Below is a small trained network, with its code and all its weights. Each question gives an input and a class and asks what happens when units are switched off, that is, made to give their printed mean instead of their output.

import numpy as np


def w(rows, s, z=0):
    codes = np.array(rows[::2]) - 128.0
    scale = np.full(codes.shape[1], s)
    scale[-1] = z or s
    return codes * scale


def f(y):
    return np.maximum(y, 0)


def log_softmax(a):
    a = a - a.max(-1, keepdims=True)
    return a - np.log(np.exp(a).sum(-1, keepdims=True))


def net(x, mask):
    res = np.array(x, float).reshape(1, 5) / 4 @ E
    y = f(res @ A[0][:, :-1].T + A[0][:, -1])
    res = res + np.where(mask, y, B[0][:, -1]) @ B[0][:, :-1]
    return log_softmax(res[-1] @ U[:, :-1].T + U[:, -1])


A, B = {}, {}
E = w([
[234,101,222,133,210],'x0',
[223,205,89,174,5],'x1',
[115,254,15,24,154],'x2',
[65,133,208,21,100],'x3',
[54,160,73,156,150],'x4',
],0.0096)
A[0] = w([
[117,150,109,38,241,196],'neuron 0',
[189,154,170,97,62,190],'neuron 1',
[102,27,152,241,58,177],'neuron 2',
[121,137,115,138,19,201],'neuron 3',
[120,200,133,48,174,218],'neuron 4',
[133,2,135,107,190,251],'neuron 5',
[188,138,83,204,107,221],'neuron 6',
[120,156,130,190,139,77],'neuron 7',
[99,85,207,125,158,154],'neuron 8',
[70,149,128,105,113,223],'neuron 9',
],0.013,0.0023)
B[0] = w([
[152,191,119,84,246,244],'neuron 0',
[169,150,136,89,43,190],'neuron 1',
[98,136,187,252,79,247],'neuron 2',
[85,58,55,74,90,190],'neuron 3',
[97,220,123,58,159,221],'neuron 4',
[173,54,187,89,184,242],'neuron 5',
[191,146,81,190,130,221],'neuron 6',
[117,133,106,141,160,158],'neuron 7',
[113,114,220,94,151,220],'neuron 8',
[49,125,100,132,145,183],'neuron 9',
],0.02,0.016)
U = w([
[209,121,14,231,161,160],'0',
[94,141,217,204,101,104],'1',
[227,130,100,90,1,94],'2',
[55,106,84,75,58,95],'3',
[121,220,81,81,220,232],'4',
[93,74,81,235,116,8],'5',
[183,65,144,78,195,34],'6',
],0.0092,0.0017)

Each question gives the input, the list of numbers given to net, and the class t.
The units are the neurons (one row each of A and B). Each row of codes is followed by its name. A weight is (code - 128) times the scale printed after its matrix; where a second scale follows, it is the last column's (A, B and U).
mask holds one flag per neuron, in row order. A switched-off neuron (its flag False) gives its mean, the last column of its row in B, instead of its output. The means were averaged over made-up inputs and are rounded, as every weight is.
A unit's drop is (log p(t) with every unit on - log p(t) with that unit switched off) / (log p(t) with every unit on - log p(t) with every unit switched off).
The circuit of an input: a set's keep is (log p(t) with only the set's units on - log p(t) with every unit switched off) / (log p(t) with every unit on - log p(t) with every unit switched off). Starting from all 10 units, units are removed one at a time, each time the one whose removal leaves the highest keep (on an exact tie, the one counted first), for as long as the keep stays at least 0.8.
units of the circuit, in order: the units of the circuit, biggest drop first
unit that matters most: the unit with the biggest drop
top k neurons: the k neurons with the biggest drops, biggest first
drop when u is switched off: that unit's drop, to one decimal
input [3,4,1,-8,-7], class 0: unit that matters most : neuron 6
input [7,0,-6,7,4], class 1: top 2 neurons : (neuron 2; neuron 0)
input [-8,8,5,-5,-2], class 2: top 2 neurons : (neuron 3; neuron 0)
input [-6,-2,-3,4,4], class 3: top 2 neurons : (neuron 6; neuron 3)
input [-2,6,-7,-2,-8], class 5: top 3 neurons : (neuron 2; neuron 3; neuron 6)
input [-5,5,-8,3,5], class 5: top 2 neurons : (neuron 3; neuron 2)
input [-5,7,-5,-5,-7], class 5: units of the circuit, in order : (neuron 2; neuron 3)
input [-1,-6,1,-4,-4], class 6: top 2 neurons : (neuron 5; neuron 4)
input [-8,-7,-2,0,-5], class 1: top 3 neurons : (neuron 0; neuron 3; neuron 2)
input [-4,8,-6,8,7], class 3: top 3 neurons : (neuron 3; neuron 1; neuron 6)
input [0,7,-3,4,8], class 3: top 3 neurons : (neuron 3; neuron 1; neuron 5)
input [7,6,1,7,2], class 2: top 2 neurons : (neuron 1; neuron 0)
input [-2,4,6,-1,-7], class 2: top 2 neurons : (neuron 0; neuron 1)
input [-1,-1,-2,-5,1], class 0: units of the circuit, in order : (neuron 8)
input [4,4,-6,-7,-2], class 0: top 3 neurons : (neuron 6; neuron 8; neuron 7)
input [-3,-5,-4,5,6], class 1: drop when neuron 6 is switched off : 0.0
input [6,5,1,7,-3], class 2: drop when neuron 1 is switched off : 0.1
input [-3,-5,-6,5,-8], class 1: drop when neuron 2 is switched off : 2.6
